Below is a small trained network, with its code and all its weights. Each question gives an input and a target symbol and asks what happens when units are switched off, that is, made to give their printed mean instead of their output.

import numpy as np


def w(rows, s, z=0):
    codes = np.array(rows[::2]) - 128.0
    scale = np.full(codes.shape[1], s)
    scale[-1] = z or s
    return codes * scale


def f(y):
    return y / 2 * (1 + np.tanh(0.7978845608 * (y + 0.044715 * y**3)))


def softmax(a):
    e = np.exp(a - a.max(-1, keepdims=True))
    return e / e.sum(-1, keepdims=True)


def log_softmax(a):
    a = a - a.max(-1, keepdims=True)
    return a - np.log(np.exp(a).sum(-1, keepdims=True))


def net(x, mask):
    ids = ['αβγδεζθλμξπστφψω'.index(c) for c in x.split()]
    T = len(ids)
    res = E[ids] + P[:T]
    q, k, v = (res @ M[0].T for M in (Q, K, V))
    z = softmax(np.where(np.tri(T) > 0, q @ k.T / 2**0.5, -1e9)) @ v
    res = res + np.where(mask[0], z, O[0][:, -1]) @ O[0][:, :-1]
    y = f(res @ A[0][:, :-1].T + A[0][:, -1])
    res = res + np.where(mask[1:9], y, B[0][:, -1]) @ B[0][:, :-1]
    return log_softmax(res[-1] @ U[:, :-1].T + U[:, -1])


Q, K, V, O, A, B = {}, {}, {}, {}, {}, {}
E = w([
[83,133,130,137,121],'α',
[101,123,142,89,80],'β',
[94,120,136,124,131],'γ',
[131,125,76,164,129],'δ',
[87,126,130,134,125],'ε',
[85,134,134,133,123],'ζ',
[139,132,72,164,134],'θ',
[61,159,117,135,113],'λ',
[121,73,26,157,107],'μ',
[132,70,143,69,170],'ξ',
[49,187,153,104,52],'π',
[253,121,125,154,136],'σ',
[110,84,134,44,101],'τ',
[112,109,196,158,189],'φ',
[154,131,75,145,142],'ψ',
[15,185,124,156,166],'ω',
],0.021)
P = w([
[170,226,62,202,242],'0',
[154,255,65,62,238],'1',
[148,243,78,43,218],'2',
[138,215,83,54,203],'3',
[122,197,94,73,190],'4',
[110,184,106,88,178],'5',
[100,153,120,105,169],'6',
[88,144,137,120,159],'7',
[68,130,148,144,144],'8',
[59,111,165,157,138],'9',
[36,95,175,181,123],'10',
[30,74,192,194,118],'11',
[10,61,198,220,105],'12',
],0.0052)
Q[0] = w([
[50,105,127,55,108],'h0',
[253,146,122,181,5],'h0',
],0.025)
K[0] = w([
[46,94,84,116,134],'h0',
[253,209,4,156,124],'h0',
],0.022)
V[0] = w([
[121,222,140,167,7],'h0',
[158,94,3,90,35],'h0',
],0.013)
O[0] = w([
[158,163,70,8,168,4],'h0',
[106,93,66,88,43,223],'h0',
],0.013,0.0035)
A[0] = w([
[83,95,180,48,90,1],'n0',
[74,140,198,84,114,196],'n1',
[127,130,57,167,162,105],'n2',
[113,172,116,200,122,148],'n3',
[93,76,213,28,60,127],'n4',
[132,188,112,119,107,131],'n5',
[81,113,254,17,43,134],'n6',
[88,59,137,110,175,134],'n7',
],0.016,0.008)
B[0] = w([
[154,32,45,249,106,185],'n0',
[136,128,158,210,109,253],'n1',
[207,179,143,102,195,211],'n2',
[130,83,87,70,125,253],'n3',
[23,103,163,114,189,255],'n4',
[92,103,139,150,52,161],'n5',
[226,190,153,50,111,246],'n6',
[115,156,65,92,125,186],'n7',
],0.019,0.0086)
U = w([
[101,182,153,135,233,68],'α',
[131,146,133,142,141,107],'β',
[70,78,91,185,101,59],'γ',
[89,179,122,183,110,223],'δ',
[209,136,169,197,120,111],'ε',
[240,131,83,132,139,192],'ζ',
[167,121,131,133,46,15],'θ',
[169,92,182,146,105,235],'λ',
[123,134,144,94,158,39],'μ',
[101,141,118,193,101,202],'ξ',
[91,198,121,142,105,164],'π',
[80,127,77,109,157,95],'σ',
[113,146,74,59,131,215],'τ',
[79,98,217,2,116,193],'φ',
[139,66,163,155,194,2],'ψ',
[127,125,141,113,153,55],'ω',
],0.0099,0.0065)

Each question gives the input, a string of symbols that net reads in full, and the target symbol t.
The units are the heads (2 rows each of Q, K, V and O) and the neurons (one row each of A and B). Each row of codes is followed by its name. A weight is (code - 128) times the scale printed after its matrix; where a second scale follows, it is the last column's (O, A, B and U).
mask holds one flag per unit, heads first, then neurons. A switched-off unit (its flag False) gives its mean, the last column of its rows in O or B, instead of its output. The means were averaged over made-up inputs and are rounded, as every weight is.
A unit's drop is (log p(t) with every unit on - log p(t) with that unit switched off) / (log p(t) with every unit on - log p(t) with every unit switched off).
The circuit of an input: a set's keep is (log p(t) with only the set's units on - log p(t) with every unit switched off) / (log p(t) with every unit on - log p(t) with every unit switched off). Starting from all 9 units, units are removed one at a time, each time the one whose removal leaves the highest keep (on an exact tie, the one counted first), for as long as the keep stays at least 0.8.
units of the circuit, in order: the units of the circuit, biggest drop first
unit that matters most: the unit with the biggest drop
k most important neurons: the k neurons with the biggest drops, biggest first
drop of u: that unit's drop, to one decimal
input λ τ ψ θ ω β μ λ δ ω, target α: unit that matters most => h0
input δ δ ζ μ λ, target δ: units of the circuit, in order => n3, n6, h0, n5
input μ δ σ α π ε μ λ β μ τ μ γ, target φ: 2 most important neurons => n6, n4
input τ λ μ π, target θ: 3 most important neurons => n6, n0, n5
input β σ π δ τ ζ, target φ: units of the circuit, in order => h0, n6, n4
input δ β ξ σ σ μ λ ξ μ ε δ, target τ: 2 most important neurons => n1, n0
input β τ γ λ ψ β ε ε μ τ μ ω π, target ε: 2 most important neurons => n1, n4
input λ ξ α ε, target γ: units of the circuit, in order => n6, n2
input ζ α λ δ σ β ξ ε, target γ: 2 most important neurons => n6, n3
input ψ ψ β β φ β τ σ ξ μ ξ γ, target γ: units of the circuit, in order => h0, n6, n2
input β μ β π β ξ β μ θ δ ξ ζ, target γ: 3 most important neurons => n3, n6, n2
input β φ β λ, target ψ: 2 most important neurons => n3, n6
input μ π ε λ μ β μ, target σ: 4 most important neurons => n6, n2, n1, n4
input ψ ω ε ξ, target α: units of the circuit, in order => h0
input δ ω μ σ λ ξ ξ π, target ε: 3 most important neurons => n1, n6, n4
input λ α μ λ μ π π, target θ: units of the circuit, in order => n6, n5, n1, n2
input δ β ζ δ δ ξ ξ λ τ β ε, target φ: 3 most important neurons => n0, n6, n4
input τ φ θ β μ β β β ψ λ δ, target ζ: 4 most important neurons => n4, n2, n5, n7
input ξ ξ τ ζ, target φ: 3 most important neurons => n0, n6, n3
input ζ τ ω ω ω ψ π β σ τ ξ ψ μ, target ζ: units of the circuit, in order => n4
input β μ μ β λ μ β τ ζ μ, target γ: 3 most important neurons => n6, n0, n3
input λ β β τ π ζ β ξ ξ α, target γ: units of the circuit, in order => h0, n6, n3
input σ β δ μ α ε β α μ φ λ, target ψ: 3 most important neurons => n3, n6, n1
input δ π β π δ λ μ μ ψ β ξ θ π, target λ: drop of n5 => 1.1
input φ λ β ψ α ξ τ μ, target ζ: drop of n1 => -0.1
input σ μ ξ ξ μ μ φ μ τ δ σ σ δ, target τ: drop of n3 => 0.5
input β φ σ μ τ ξ π γ π ζ τ μ ε, target φ: drop of n4 => 0.3
input θ β β β ξ μ μ δ δ μ τ μ α, target φ: units of the circuit, in order => n0
